Below is a small trained network, with its code and all its weights. Each question gives an input and a class and asks what happens when units are switched off, that is, made to give their printed mean instead of their output.

import numpy as np


def w(rows, s, z=0):
    codes = np.array(rows[::2]) - 128.0
    scale = np.full(codes.shape[1], s)
    scale[-1] = z or s
    return codes * scale


def norm(h):
    return h / np.sqrt((h * h).mean(-1, keepdims=True) + 1e-5)


def f(y):
    return np.maximum(y, 0)


def log_softmax(a):
    a = a - a.max(-1, keepdims=True)
    return a - np.log(np.exp(a).sum(-1, keepdims=True))


def net(x, mask):
    res = np.array(x, float).reshape(1, 3) / 4 @ E
    u = 0
    for l in range(3):
        y = f(norm(res) @ A[l][:, :-1].T + A[l][:, -1])
        res = res + np.where(mask[u : u + 13], y, B[l][:, -1]) @ B[l][:, :-1]
        u += 13
    return log_softmax(norm(res)[-1] @ U[:, :-1].T + U[:, -1])


A, B = {}, {}
E = w([
[158,167,235,2,109,99],'x0',
[203,183,72,57,221,49],'x1',
[219,76,117,186,56,120],'x2',
],0.0088)
A[0] = w([
[121,149,109,155,137,136,91],'L0N1',
[3,128,108,160,145,151,118],'L0N2',
[187,125,111,135,147,117,110],'L0N3',
[227,139,174,66,105,110,114],'L0N4',
[131,136,127,149,94,133,100],'L0N5',
[120,139,140,146,107,136,2],'L0N6',
[178,138,145,61,164,102,19],'L0N7',
[226,135,110,90,162,99,72],'L0N8',
[98,134,89,125,191,134,47],'L0N9',
[177,128,152,117,110,126,42],'L0N10',
[167,133,120,119,153,127,4],'L0N11',
[122,134,70,105,216,109,195],'L0N12',
[188,135,56,131,187,112,19],'L0N13',
],0.022,0.0037)
B[0] = w([
[143,112,132,114,194,134,154],'L0N1',
[60,125,194,169,146,112,240],'L0N2',
[149,135,97,105,164,98,173],'L0N3',
[200,70,178,68,143,117,237],'L0N4',
[117,102,100,98,87,159,151],'L0N5',
[109,123,144,131,99,129,139],'L0N6',
[160,175,98,48,126,190,218],'L0N7',
[202,158,82,133,107,90,227],'L0N8',
[103,180,194,154,140,146,190],'L0N9',
[167,90,132,123,122,141,158],'L0N10',
[143,145,124,153,68,117,154],'L0N11',
[138,219,157,220,152,168,247],'L0N12',
[55,106,107,130,109,3,214],'L0N13',
],0.038,0.015)
A[1] = w([
[124,70,148,131,140,108,106],'L1N1',
[146,173,150,34,86,96,76],'L1N2',
[15,38,125,157,141,59,113],'L1N3',
[141,185,70,141,161,248,38],'L1N4',
[126,187,113,169,136,90,4],'L1N5',
[100,18,171,90,84,193,147],'L1N6',
[98,84,94,84,40,53,167],'L1N7',
[20,175,206,142,89,118,202],'L1N8',
[127,61,179,191,130,117,166],'L1N9',
[116,94,158,121,122,155,136],'L1N10',
[110,124,98,46,200,86,34],'L1N11',
[107,148,97,205,37,192,114],'L1N12',
[100,102,78,136,52,86,91],'L1N13',
],0.019,0.0036)
B[1] = w([
[157,98,141,113,98,122,151],'L1N1',
[121,136,153,114,86,244,192],'L1N2',
[229,144,68,28,126,170,208],'L1N3',
[211,26,179,123,198,94,147],'L1N4',
[59,90,132,171,46,98,172],'L1N5',
[6,93,112,160,23,48,193],'L1N6',
[204,112,254,167,145,87,163],'L1N7',
[128,18,66,106,210,184,254],'L1N8',
[134,50,117,134,81,138,188],'L1N9',
[103,100,106,138,89,109,157],'L1N10',
[110,190,125,119,159,167,152],'L1N11',
[129,182,54,171,251,187,158],'L1N12',
[135,157,182,81,251,113,147],'L1N13',
],0.025,0.018)
A[2] = w([
[40,82,142,73,86,234,117],'L2N1',
[161,214,100,101,94,32,4],'L2N2',
[102,39,35,70,211,157,96],'L2N3',
[107,91,37,151,153,84,89],'L2N4',
[193,109,15,19,66,190,99],'L2N5',
[100,126,145,187,177,161,159],'L2N6',
[105,206,158,218,173,97,135],'L2N7',
[87,137,147,67,136,143,79],'L2N8',
[31,176,148,3,113,146,61],'L2N9',
[112,198,98,148,191,109,105],'L2N10',
[53,147,128,200,126,62,97],'L2N11',
[89,140,75,104,151,25,10],'L2N12',
[18,243,206,148,215,237,32],'L2N13',
],0.016,0.0037)
B[2] = w([
[90,216,58,149,107,141,231],'L2N1',
[28,110,135,144,144,254,188],'L2N2',
[194,151,68,156,77,153,236],'L2N3',
[154,123,87,136,162,128,175],'L2N4',
[119,150,174,104,193,113,254],'L2N5',
[135,144,94,130,124,61,194],'L2N6',
[74,121,170,134,115,108,215],'L2N7',
[152,129,137,182,146,175,144],'L2N8',
[171,178,151,209,131,147,146],'L2N9',
[99,117,127,154,112,124,176],'L2N10',
[159,98,160,97,165,113,190],'L2N11',
[111,101,120,144,182,150,154],'L2N12',
[142,70,142,81,171,15,224],'L2N13',
],0.036,0.013)
U = w([
[223,144,185,49,160,147,227],'0',
[48,110,155,207,216,31,154],'1',
[71,228,150,177,98,172,33],'2',
[121,92,8,164,152,156,167],'3',
[75,54,169,129,27,96,3],'4',
],0.017,0.0034)

Each question gives the input, the list of numbers given to net, and the class t.
The units are the neurons (one row each of A and B). Each row of codes is followed by its name. A weight is (code - 128) times the scale printed after its matrix; where a second scale follows, it is the last column's (A, B and U).
mask holds one flag per neuron, layer by layer. A switched-off neuron (its flag False) gives its mean, the last column of its row in B, instead of its output. The means were averaged over made-up inputs and are rounded, as every weight is.
A unit's drop is (log p(t) with every unit on - log p(t) with that unit switched off) / (log p(t) with every unit on - log p(t) with every unit switched off).
The circuit of an input: a set's keep is (log p(t) with only the set's units on - log p(t) with every unit switched off) / (log p(t) with every unit on - log p(t) with every unit switched off). Starting from the 12 units with the biggest drops (on a tie, the unit counted first), units are removed one at a time, each time the one whose removal leaves the highest keep (on an exact tie, the one counted first), for as long as the keep stays at least 0.8.
circuit, biggest first: the units of the circuit, biggest drop first
top k neurons: the k neurons with the biggest drops, biggest first
k most important neurons of layer l: the k neurons of layer l with the biggest drops, biggest first
drop of u: that unit's drop, to one decimal
input [7,-4,0], class 4: circuit, biggest first : L0N8, L0N12
input [-5,2,8], class 0: circuit, biggest first : L0N12, L1N3, L1N7, L0N13
input [-7,-5,-7], class 3: circuit, biggest first : L2N3
input [4,-2,-2], class 2: top 2 neurons : L0N12, L0N8
input [-8,1,5], class 0: top 2 neurons : L0N12, L1N3
input [-2,-8,4], class 3: 2 most important neurons of layer 0 : L0N4, L0N13
input [5,-4,-2], class 2: 2 most important neurons of layer 0 : L0N13, L0N2
input [0,-7,6], class 3: top 2 neurons : L0N8, L0N4
input [1,-1,1], class 4: top 3 neurons : L0N7, L1N6, L0N8
input [-5,0,0], class 3: 2 most important neurons of layer 1 : L1N8, L1N3
input [-8,3,3], class 3: top 3 neurons : L0N13, L1N3, L0N8
input [0,5,2], class 2: 2 most important neurons of layer 2 : L2N2, L2N13
input [-1,0,8], class 0: top 2 neurons : L0N3, L0N2
input [3,-5,3], class 4: top neuron : L0N12
input [8,-5,2], class 4: top 2 neurons : L1N6, L0N8
input [-2,-5,-5], class 3: 2 most important neurons of layer 1 : L1N8, L1N3
input [7,-5,-6], class 2: top 2 neurons : L0N12, L0N13
input [8,-4,-3], class 2: 2 most important neurons of layer 1 : L1N6, L1N3
input [5,-8,6], class 4: 2 most important neurons of layer 0 : L0N12, L0N7
input [0,1,1], class 0: top neuron : L0N4
input [-5,-2,-1], class 3: drop of L0N12 : 0.3
input [7,-5,8], class 4: drop of L0N8 : 0.1
input [-2,-7,-7], class 3: drop of L0N12 : 0.5
input [-6,-8,3], class 3: drop of L0N4 : 0.2
